[  93  -50  287  114 -151   -2   91  -41 -147  152  103 -179   51  259
   47  -51  321    2 -135 -140   38  -84   90  -24 -251   36   67  291
  -62 -315  355 -303 -104] => 2
[ 156  516  -39  -70  140   59  346  131  -90  -15  -29 -279 -217  145
  -54  124 -148  232   53    7  216  274  156  338  152  -26 -280  111
 -163  226  -49 -221  -96] => 10
[  89   39  175    8  100  -95  236  -38 -251  208   52  -28  -70   88
   30  109  -69  261 -219  139  -30  126  -67  168   11 -260   93  124
  -17   16   89   60  -61] => 8
[ -69   83  207  -36  -82   23   99  200  137 -241 -261  -17  -24 -221
 -124 -552 -177  -87  131   23  190  112  -10 -179  240  112  -93 -286
   61  192   19   28  155] => 3
[ -90 -170   51  -19   20 -306   75  -10   98  -54   95 -107  124 -356
 -201 -393 -117 -124 -132 -205  292  -50  107  -12    7  226  166   45
   85  352  110  144  168] => 9
[ -29  204  123  -88 -179   74  304   32  110  209   26  -83   -9  246
  193 -243 -143  121  137   86 -109  293   31   47   83  -30  -46  -88
 -193 -143  324 -380  -78] => 0
[-182 -127  191   94 -118  347 -138  285   55 -628  -69   34  407 -369
  153  218  -28   76  124  -86  296   52   -4  -38 -117  -75  239 -128
  345  141  231 -173 -207] => 7
[-194  -57 -274  -68  -89   45   98   88  -86  429   28  165  -40 -127
  138 -176   74  -32  -80  -65  -48 -193    8 -108 -105 -449  146   41
  447   12  219   -5  -40] => 1
[ 129  140  340   23 -110  301   69   79   40   58  -14   76    9  140
  175  417  161 -161  197  365   -5  194 -134  -18   57 -298  -70   64
 -195 -170  245 -116  -41] => 4
[  55   14  464  183  108  133  393   58 -364  461  -74   10 -336  323
   53 -277   81  113 -218  311  -77  477 -225  134   96  -56   39  152
 -222 -211  348   78  -22] => 9
[  51  -55  -42 -155  -64 -152  -85    6  -23    1  -73  -39 -121 -167
   12  -84 -139   50   57   89   60 -190   75  -19  -38 -127   37 -113
  145  132  -18   41   -3] => 6
[ 110 -150   20    3  164 -128  -54  -55 -202 -269  -33  -52  -94 -280
 -120  -46 -134   59 -195   11  207   10  115   -4   86  -15   86  -23
  123  306 -211  316  102] => 7
[  53   46  295 -174 -119  -78  303  -26   85 -120  255  -48  167   45
   28  -75  -80  168  127 -163   53  -56  163  194 -138  -75   59 -107
   42   75   80 -216   68] => 10
[  99    3  106   72  103   61  235   24  -89  212 -130 -252  -57  109
   26  -39   47   62  -79  -43   11  212  115   90   12 -154   25  248
  -97   66   31 -116 -116] => 7
[ 196  -40  102   86  100  -67  176 -200 -157  246    7  -74  -51  184
   80  316   82   47 -131  107 -108 -110   33   66 -162 -267   71  253
  -76  -58  -25  -70  -71] => 9
[ 124   16  116  -10   66 -130  210 -146 -157  194 -128  -58  -53  172
 -120 -137  157   58 -148  -79    8   22  -26 -105 -161   69    4  434
  -10 -139  149 -194  -70] => 2
[  53 -166   23  -98 -264 -220 -192  -40   86 -410  -86 -164   83 -205
    0  105 -223  139   81   57  177 -313  174 -184  -23   18  139  -30
  -93  164  -20   35  -13] => 8
[  21  -67   80 -133 -126  -25  213  -44    5  -79   13 -127  -89 -147
   28  -37 -244  154  107 -128  100  -88  222  -61 -116 -204   92 -205
  175  197  -20   59   66] => 11
[  49    9 -120 -229  -57  -26  100  174  -99 -341 -122  -82  -44 -153
   51  -93 -243  153   54  -61  174   17  227  141   55 -194   65   18
  -55  410 -201   74  -25] => 1
[  55   10  378 -300   91 -159  -10  313  121 -147 -124 -162   53  -44
 -123 -533 -146  -12 -128  174  340  150  205  154  547  302 -129 -264
   15  534   13 -176  147] => 9
[  53   85  324 -193   -4  -75   55   25  -97 -196 -210   -8  -22 -127
  -92 -275 -269  180   22   -3  -23  218   23  -84   77  134   23 -266
   71   81   39 -103 -108] => 0
[-225  105 -449    4 -164  -24   53   47  151 -410  -74  -20   87 -105
    2 -620 -184  120 -114 -260  393 -157  -26 -332  236  295  -63   21
  176  105  -40   -3   60] => 0
[-149  -83  198 -188  266   88  -88   10  -53   42  -51  -35  -20 -355
  -19 -169 -328  169 -172   53   51  127  160  336   21   28  143 -221
  305  349 -129   98 -126] => 8
[  43  151  -30  276  105  229  276 -163 -182  310 -152  -73 -321  222
  125 -198  -23  123 -266  248   14  388 -317 -196  163   13  -11  309
  -99 -227   13   40  -75] => 5
[  33  -82   61  183   26   57  169 -119 -133   54  116  -62   18  146
   59  283  229  -24  -12 -100   -2 -103  -32   18 -238 -191   51  323
  -29 -252  227   36  -87] => 1
[ 169 -106  216   37  230   23  432 -199 -260  196   98  -58 -101  239
  -34   23  145   25 -209 -251  -28  300   21  202 -389  -56  105  358
  -94 -279  -40  -33  -80] => 3
[  40   17  292 -200   12   51  -56  115 -102 -246    1 -257 -124 -128
    0 -142 -214  117   37  -13  123  193  161  278  384   46   16 -143
  -17  237   36   24 -144] => 4
[ -93 -172    0  -30   30  223   -7  206  -29 -124  -49  205  -26 -281
   59   49  -79    9   43  -44  126  192 -139  -12  131 -210  151 -254
  311  135 -144  228  -30] => 4
[ 114  103 -102   86   63   22  195  -28 -201  191 -212 -225 -233   84
   59  -10 -159  -12  -92  -86   43  -11  155  -59   22 -331   15  228
  -41  129   63   64  -18] => 4
[  49 -282  254 -261    7 -118   68   46 -102 -738   84 -247  278 -419
 -162 -340 -245  -10   78 -430   36 -161  438   51 -288  141  251 -453
  561  672 -257  191   67] => 11
[ 251  119  -44   51 -153   64  140   32 -209  282  -95  -23 -323  349
  140  -92   62   82  -14  -29   59   28 -166 -255  451 -214  -48  189
  -81 -381  169  -11 -151] => 1
[ 119  101  273 -259  -61   38  -22  100  -64 -709   93 -103   94 -162
 -131 -140 -115  -16  -19  -52  327  -12  194  104  295  391    4 -109
  153  280 -123  -47 -114] => 2
[  -8  -65  172  112   51  171  143    8  -44  134  -17 -104 -135  109
   82  177  153  -29   70  -24 -119  105  -17   -3 -100 -151   67  136
 -104 -162   80  -80 -109] => 0
[ -26  -69  177 -135  -35 -259  220   45   89   34  203 -232   14  -80
  -80 -316 -194  291   64  -65   63   95  273  194  209   87    2 -220
  -94  181  171  -47   -2] => 4
[  74  152  441  -49 -182  138  377   83  -11   77  -93  -83 -127  211
   90 -331   58   17   19  -21  135  332  -67 -163  288  -39   11  164
 -256 -248  250 -447  -71] => 3
[  -6   88  186   45  142  101  332    9 -224  -29   30 -142   90  -58
  -33   -6    6   84 -232 -181  153  292   56  208  -39  -86   48  142
  138  117   85  -29 -157] => 11
[ 197  151 -186  -15    0  114  241  109 -216  274  -41  -77 -234  380
  244  272   45  168 -107  160    1  186   51  135  -28 -373   27  444
 -342  -69   21 -184  -93] => 9
[ -92 -160  207   26 -138  269  268  150  -95  -11   24  138   52 -344
   74 -109 -167  259   36 -164  232  397   40  152   64 -254  214 -259
  244  261   30  148   15] => 2
[  36   25   73  106  -62  -32  144 -107 -242  302  -40  -45  -32   89
   25 -119  -14  164 -159  -38  -85  145  -66   16  -45 -111  111  202
    7  -15  173  -45  -57] => 6
[ -26  -93 -210   48 -148 -188  -52 -100 -156 -151  -34  -58 -132 -179
   19  -79 -204  156  -71   72   75  -71  -35  -98  217  -97   60 -118
   14  107   -3  291  -13] => 7
[  40   64  150 -187    5  201   37  249   35  168  -96  -24 -149  174
   46 -110  123 -101  115  150  -25  105   84  121  -35  -67  -42  127
   75  -12   77 -253    3] => 1
[  68 -113  206  115   70   -1  223  -48 -128  291   14  -60  -72    6
    5  245  116   65   72 -119 -119  -23   -2   -3 -124 -391   99   85
  -22  -50  110  110  -48] => 8
[ 246  200  220  -40   37   62  293   16 -285   96 -123  -72 -162  330
   92  132  -16  141 -120  114   49  221   22  124  -21 -199  -54  195
  -71 -115  129 -269 -109] => 10
[ -74  -79   41 -186   94 -117  213   26   -9   16  -11 -110   17 -182
  -71 -250   -1  153  -75  -95 -107  182   39   57 -200  -82   81  -20
  -45  282 -270   81   22] => 2
[ -54 -105   49  187   35 -178  370  -76 -264  479  -36    3   13  198
   12    4  175  223 -315  -10   39  148 -183  117 -188 -263   90  431
 -192  -28  249   75  -39] => 1
[-159  -57  196 -179 -197   74  -33  156  260 -572  243   29  223 -409
  -65 -156 -353  -26  206   10  133 -315  202   68   68   23  139 -552
  508  280  -24  311  183] => 10
[ -39  150    9 -154  144 -110  399   77 -161  -13 -215 -113    5 -133
 -106 -250 -213  166 -221 -197   95  377  184  161 -113 -173  -18   58
  -63  301 -149  -80  -41] => 5
[-111  -59  282  126    0  253  245   57   91  -25  289  -57  104   97
  137   70  198   79   49  -41    2  186  -36  321  -60  -35   94  106
 -100  -78   11 -211  -16] => 11
[  78 -320 -299 -164 -272  -87  227 -182 -306  163  -61  -22 -477   62
  131  850  -50 -207  379 -302 -436 -331  121 -312 -200 -899  252  -29
 -198   33 -145  534  -56] => 8
[  48    7  254  -69  164   43   33  110   65  -59  -10 -162 -158 -211
 -240 -266 -132 -190  147 -265  206   46  419    7  269  249  -16  -34
  -48  302   44   25  124] => 8
[  75   66 -318  -49   52  -46  124   22   33  -26   92   19 -140   67
  -34 -439   65    0  -95 -233  186  -15  -66 -276  -16  165  -38  202
   22 -228 -156   84   72] => 1
[ -36   15   83    3  -66 -102  161  130  -94  234 -265 -106  -74   35
  -22 -334   75  -48   18  -98   96   82  -20  -92  -51 -107  -30  161
   -2  -40  401 -216  -68] => 8
[  36   25  143   24   33   62  270   44  -85   98  -13  -36  -45  159
  137  -59   23   65  -27   47  -22   62  -79   18   -5 -230   91  234
  -88  -70  174  -95  -37] => 11
[  79 -332  138   90  -85   68 -249 -171 -221 -197 -152 -179 -250 -114
  -93  182  -58  -93  -12 -376  202 -129  227 -382 -148  261  156  -36
  -96  -82   70  343 -103] => 2
[ -50  -11  154 -122 -278 -134   32  125  -92 -295 -127   35   85  -83
  -59 -236  -41   59    3 -175  388   98  -47 -105  266  149  -24  -41
 -150  144  248  -37  -50] => 1
[ 133   30   51   -7  -97  -84  155  -85  -70  141   -1 -192 -158  204
  -30  157   64  105  -38  -11   43    0  119   12   34  -57  -40  219
 -164  -23  -39 -150  -19] => 1
[ -14  294  357   74  271  428  446   82    8  190   51 -126  260  302
   88 -287   91  193 -259  111   85  518   15  323  -52    9  -61  527
   49 -133  354 -298  -74] => 0
[ 144   59  288  112  -98   64  184  -67 -126  -62  134  -80  205  258
   80  129   86  183 -246  -22  199   71  -44  -91   33   37   69  189
   17 -146  206 -174  -79] => 1
[  48  -30   39  146  139   -8  340   20 -309  406  -27  -50 -135  263
  171  322  -46  216 -241   68  -52  247  -44  387  -20 -501   83   86
 -111  173   -6   14  -11] => 7
[-156  -81 -109 -221   12   73  -63    9  188  118  -64 -121   33 -177
  -21 -565 -165   74   32 -201  -11 -202  194  212 -388   41   98  -42
  531  259 -200  -81   94] => 3
[ 156  119  175  101  -30   42  178   15 -103  191  -79 -191 -143  363
   70  -20   68  107   76  -29   -9   30   -3   92  107  -78  -96  189
 -152  -72  202 -219  -18] => 11
[  92    8   99   20 -183   31  418  -28 -171  342  -60 -124 -116  151
  102    1   61  240  -20  -53 -113  142  -81 -237  -53 -395  160  203
    2  -24   76  -75  -99] => 1
[-214 -105  240 -191  125  -64 -246   22    6   47   95  215 -273 -480
  -83 -424 -309 -153  -53  225 -101   95 -324  -21  182  267  178 -698
  381  -18  -60  446  -62] => 5
[  55   16  181 -274  -36  -64    7   50   34 -210   49  -49    7  -26
  -36  -38 -116   43  119  -60   35  -86  115  119   36   40  -12 -196
   76  104  -48  -17  -35] => 10
[ 190  206 -141  -94   93 -181   91  178  -38  522 -377 -202 -258  392
   32  -82  104   23  -89  387  -34  -14  -23  104  -13 -227 -175  427
 -162  116   41 -339   -5] => 7
[  77   34  119 -255  -84 -123    7   79  -63 -361   88  -68  116  -61
  -34 -194 -201  204 -102  -64  231   64  151  148  147  120   66  -45
  -10  237  -48   -8    1] => 7
[ 175   73  189 -127    5    8   75  128   60   39   46  -67   68  265
   14   39  151    5  -30   19   10   -4  172  120 -162  -33  -39  208
  -75 -170   56 -357   47] => 2
[  61  -91  589  -58  -28   72   89  -36  -62 -179  -52 -146  -18   78
  -40 -411  -87  221 -143 -166  232  388 -153  139   96  467   68 -147
  112 -169   35 -248 -145] => 2
[ 161   24   86 -185 -122   29   28 -113 -195  -87  -58  -43 -141  121
   83  353 -168  171  -62   96   28  -22  115  -63  -53 -169   68  -84
   73   96 -117  -44  -71] => 7
[ 160   57  192   42  -10  -18  292  -91 -178  189    7 -147 -148  250
   29  189   40  139  -35   28  -41  127  -10   61  -47 -162   17  214
 -111  -75  120 -118  -51] => 11
[ 124   36   92    6   25   92  236   -6 -200  321  -21  -88 -168  211
   75   15    2   81  -76    1  -64  179   52   67   70 -178   88  275
  -57 -108  149  -97 -135] => 6
[ 183   45  112 -100  121   22  290  -34  -32  245    1 -290 -161  276
  115  171  150  156 -121  119  -67  200 -104   60   71 -267  -88   94
  -25 -120 -221 -158 -164] => 8
[   3  -20   83  -29   69  -32  226 -275 -114  246    0  -42   15 -165
  -75  -98 -127  115 -296 -161  283   69   57 -146   50  -87   70  141
  467   80  198  -48    2] => 6
[  37  -62   98   23  105  -47   87 -181 -157 -209 -150 -153 -101 -267
 -115 -154 -151  -25  -47 -238  176  105   90  -86  -25   12   61  145
  119  123   72   80   -7] => 5
[  74  -47  122  -61   42   -8   90   -2 -145  176  -68  -57  -90  123
   31  172  150  -72   76    4 -172 -108  -20  137 -203 -209   82  220
   19  -34   81  -64 -170] => 10
[ 178   66  243   14  108   -8  560  -96   27  183  296  138  213  416
  191  421  112  246  -83   92   84   -8  -53  200  -71 -309    2   95
  -87 -134   60 -315  -43] => 3
[ -83   26  288 -183   16  -44  130  202  116 -127   33  -64   13  -92
  -65 -439  -97   68  -26  105  237  253   29  225  243  195  -85 -238
   33  311   12 -106  157] => 11
